Here is a tiny trained network, its code and every weight. The questions are about switching its units off for an input and a class, where a switched-off unit gives its printed mean instead of its output.

import numpy as np


def w(rows, s, z=0):
    codes = np.array(rows[::2]) - 128.0
    scale = np.full(codes.shape[1], s)
    scale[-1] = z or s
    return codes * scale


def norm(h):
    return h / np.sqrt((h * h).mean(-1, keepdims=True) + 1e-5)


def f(y):
    return np.maximum(y, 0)


def log_softmax(a):
    a = a - a.max(-1, keepdims=True)
    return a - np.log(np.exp(a).sum(-1, keepdims=True))


def net(x, mask):
    res = np.array(x, float).reshape(1, 6) / 4 @ E
    u = 0
    for l in range(4):
        y = f(norm(res) @ A[l][:, :-1].T + A[l][:, -1])
        res = res + np.where(mask[u : u + 7], y, B[l][:, -1]) @ B[l][:, :-1]
        u += 7
    return log_softmax(norm(res)[-1] @ U[:, :-1].T + U[:, -1])


A, B = {}, {}
E = w([
[126,126,127,128,128,128,128,129,129,127,129],'x0',
[129,128,130,127,130,127,128,127,129,127,128],'x1',
[127,128,125,126,127,130,128,130,128,126,127],'x2',
[134,38,175,128,122,188,107,120,102,222,66],'x3',
[114,133,91,110,253,147,129,140,146,138,119],'x4',
[128,145,107,110,143,137,61,102,6,147,205],'x5',
],0.0041)
A[0] = w([
[121,121,124,144,141,143,90,128,53,161,183,5],'0.n1',
[134,175,96,88,134,113,84,103,64,99,189,68],'0.n2',
[127,89,143,163,137,155,115,135,96,171,129,6],'0.n3',
[147,93,145,108,125,159,127,127,120,195,94,178],'0.n4',
[84,165,99,174,128,77,150,153,188,59,148,141],'0.n5',
[134,124,126,126,136,138,143,131,138,140,114,24],'0.n6',
[108,124,108,123,253,141,118,140,141,132,117,164],'0.n7',
],0.005,0.0016)
B[0] = w([
[150,239,109,25,89,87,118,30,117,49,103,213],'0.n1',
[69,14,152,239,142,75,166,209,150,135,209,253],'0.n2',
[162,200,91,50,98,95,166,89,168,78,79,174],'0.n3',
[4,67,133,148,123,124,117,146,195,100,40,226],'0.n4',
[172,151,139,33,89,126,86,44,54,160,80,252],'0.n5',
[84,134,126,132,108,126,119,132,151,152,122,137],'0.n6',
[192,133,50,121,219,165,210,207,133,251,166,244],'0.n7',
],0.0034,0.0042)
A[1] = w([
[113,150,102,86,218,123,108,104,137,111,129,32],'1.n1',
[114,122,103,90,200,134,126,119,142,124,113,107],'1.n2',
[253,210,131,136,107,115,179,139,171,107,124,38],'1.n3',
[123,147,96,92,170,132,125,117,134,120,131,24],'1.n4',
[107,88,117,67,138,182,37,88,8,198,127,15],'1.n5',
[131,107,137,196,130,146,135,148,140,149,107,8],'1.n6',
[98,126,96,78,202,134,118,118,151,116,110,62],'1.n7',
],0.0041,0.0011)
B[1] = w([
[241,126,111,116,101,170,179,184,91,167,128,242],'1.n1',
[124,147,65,135,87,142,177,174,136,210,138,248],'1.n2',
[118,127,78,21,105,125,128,105,34,187,125,237],'1.n3',
[206,108,142,125,93,151,151,150,88,123,133,196],'1.n4',
[214,252,96,31,68,64,229,125,217,82,72,253],'1.n5',
[71,107,99,147,140,120,102,133,179,97,146,170],'1.n6',
[154,136,76,142,63,163,186,198,121,211,126,246],'1.n7',
],0.0031,0.0021)
A[2] = w([
[124,128,131,126,133,133,123,122,132,131,132,117],'2.n1',
[117,134,152,96,107,126,105,69,144,85,85,73],'2.n2',
[163,223,107,87,138,120,121,102,102,106,149,113],'2.n3',
[89,74,154,178,131,161,128,142,166,159,72,114],'2.n4',
[184,192,98,136,254,244,127,168,126,168,122,6],'2.n5',
[130,149,130,105,111,135,97,88,116,100,102,45],'2.n6',
[162,149,129,101,112,129,134,113,114,128,109,71],'2.n7',
],0.0049,0.0025)
B[2] = w([
[127,129,135,129,130,131,134,125,122,129,132,128],'2.n1',
[106,120,171,112,185,118,63,88,119,75,121,199],'2.n2',
[126,37,162,171,130,191,135,148,181,156,87,248],'2.n3',
[167,129,114,180,160,145,108,159,105,110,253,231],'2.n4',
[75,119,202,132,50,81,63,58,140,31,121,253],'2.n5',
[121,128,162,110,180,112,90,109,143,96,117,157],'2.n6',
[104,116,135,97,134,120,119,108,130,142,121,176],'2.n7',
],0.0052,0.0035)
A[3] = w([
[121,175,92,189,203,125,140,180,119,140,189,85],'3.n1',
[91,171,163,217,87,103,99,115,68,85,163,35],'3.n2',
[77,154,167,82,77,67,65,25,83,48,110,166],'3.n3',
[73,84,211,255,109,122,58,114,142,32,140,5],'3.n4',
[150,221,92,43,183,148,149,122,128,157,75,24],'3.n5',
[153,159,128,37,104,119,134,101,135,137,93,157],'3.n6',
[100,94,208,130,41,132,68,97,181,57,92,161],'3.n7',
],0.0049,0.0021)
B[3] = w([
[124,146,183,127,180,131,96,87,102,104,93,177],'3.n1',
[136,134,60,128,87,164,178,166,201,217,116,174],'3.n2',
[14,140,149,124,169,100,89,121,255,155,127,241],'3.n3',
[210,134,95,151,28,150,140,122,69,104,110,206],'3.n4',
[175,125,100,128,16,125,159,145,92,113,125,180],'3.n5',
[118,177,148,58,140,122,143,114,115,145,97,211],'3.n6',
[155,134,168,144,196,134,90,103,15,58,126,254],'3.n7',
],0.0054,0.0064)
U = w([
[50,161,199,80,153,100,62,66,159,94,86,193],'0',
[182,156,89,42,87,136,193,143,112,165,90,253],'1',
[182,80,160,213,86,179,88,125,66,70,102,115],'2',
[107,69,112,176,209,188,146,186,215,179,108,12],'3',
[75,147,81,192,37,98,110,135,178,153,203,77],'4',
[146,148,116,147,254,105,137,138,61,128,210,54],'5',
],0.011,0.0012)

Each question gives the input, the list of numbers given to net, and the class t.
The units are the neurons (one row each of A and B). Each row of codes is followed by its name. A weight is (code - 128) times the scale printed after its matrix; where a second scale follows, it is the last column's (A, B and U).
mask holds one flag per neuron, layer by layer. A switched-off neuron (its flag False) gives its mean, the last column of its row in B, instead of its output. The means were averaged over made-up inputs and are rounded, as every weight is.
A unit's drop is (log p(t) with every unit on - log p(t) with that unit switched off) / (log p(t) with every unit on - log p(t) with every unit switched off).
The circuit of an input: a set's keep is (log p(t) with only the set's units on - log p(t) with every unit switched off) / (log p(t) with every unit on - log p(t) with every unit switched off). Starting from the 12 units with the biggest drops (on a tie, the unit counted first), units are removed one at a time, each time the one whose removal leaves the highest keep (on an exact tie, the one counted first), for as long as the keep stays at least 0.8.
units of the circuit, in order: the units of the circuit, biggest drop first
top k neurons: the k neurons with the biggest drops, biggest first
k most important neurons of layer l: the k neurons of layer l with the biggest drops, biggest first
drop of u: that unit's drop, to one decimal
input [-3,6,-6,-3,-8,8], class 4: units of the circuit, in order	[0.n2 3.n2]
input [1,-4,3,-8,0,2], class 4: top 3 neurons	[0.n7 0.n2 3.n7]
input [-2,-7,-8,2,1,8], class 1: units of the circuit, in order	[1.n5]
input [6,0,4,1,5,-1], class 3: top 3 neurons	[0.n7 0.n5 0.n1]
input [8,-5,-1,8,0,-8], class 2: units of the circuit, in order	[3.n3 2.n4]
input [-8,7,0,-8,0,2], class 4: 2 most important neurons of layer 3	[3.n7 3.n2]
input [7,-2,-6,1,7,3], class 1: 2 most important neurons of layer 3	[3.n7 3.n5]
input [7,5,-3,6,2,1], class 1: 2 most important neurons of layer 0	[0.n2 0.n3]
input [8,-7,-5,0,-7,-3], class 0: top 3 neurons	[0.n2 0.n4 3.n3]
input [5,-3,1,0,3,2], class 5: top 3 neurons	[0.n2 0.n7 0.n5]
input [7,6,4,1,0,6], class 0: top 3 neurons	[0.n1 0.n7 1.n5]
input [-4,0,3,1,-3,-5], class 2: top 3 neurons	[0.n1 2.n4 0.n7]
input [-5,5,4,1,3,4], class 1: top 2 neurons	[0.n1 2.n4]
input [-7,-3,5,3,3,0], class 3: top 3 neurons	[0.n4 0.n5 0.n1]
input [2,-3,-2,-1,-7,-5], class 0: top neuron	[0.n2]
input [1,0,-1,0,-6,3], class 4: top 4 neurons	[0.n5 0.n2 3.n2 3.n3]
input [5,-8,7,0,-1,3], class 4: top 2 neurons	[0.n2 0.n5]
input [7,-5,-1,-1,-5,2], class 4: top 2 neurons	[2.n3 3.n2]
input [-7,5,7,-4,-7,6], class 4: top 2 neurons	[0.n2 3.n2]
input [4,-1,-6,-3,-3,6], class 4: drop of 0.n2	1.4
input [-5,-8,0,-1,2,0], class 1: drop of 0.n5	0.5
input [-8,-7,0,3,-8,-8], class 2: drop of 2.n3	0.0
input [-3,-4,2,-8,2,-1], class 1: top neuron	[0.n5]
input [-6,5,3,-3,-7,8], class 4: drop of 0.n2	1.0
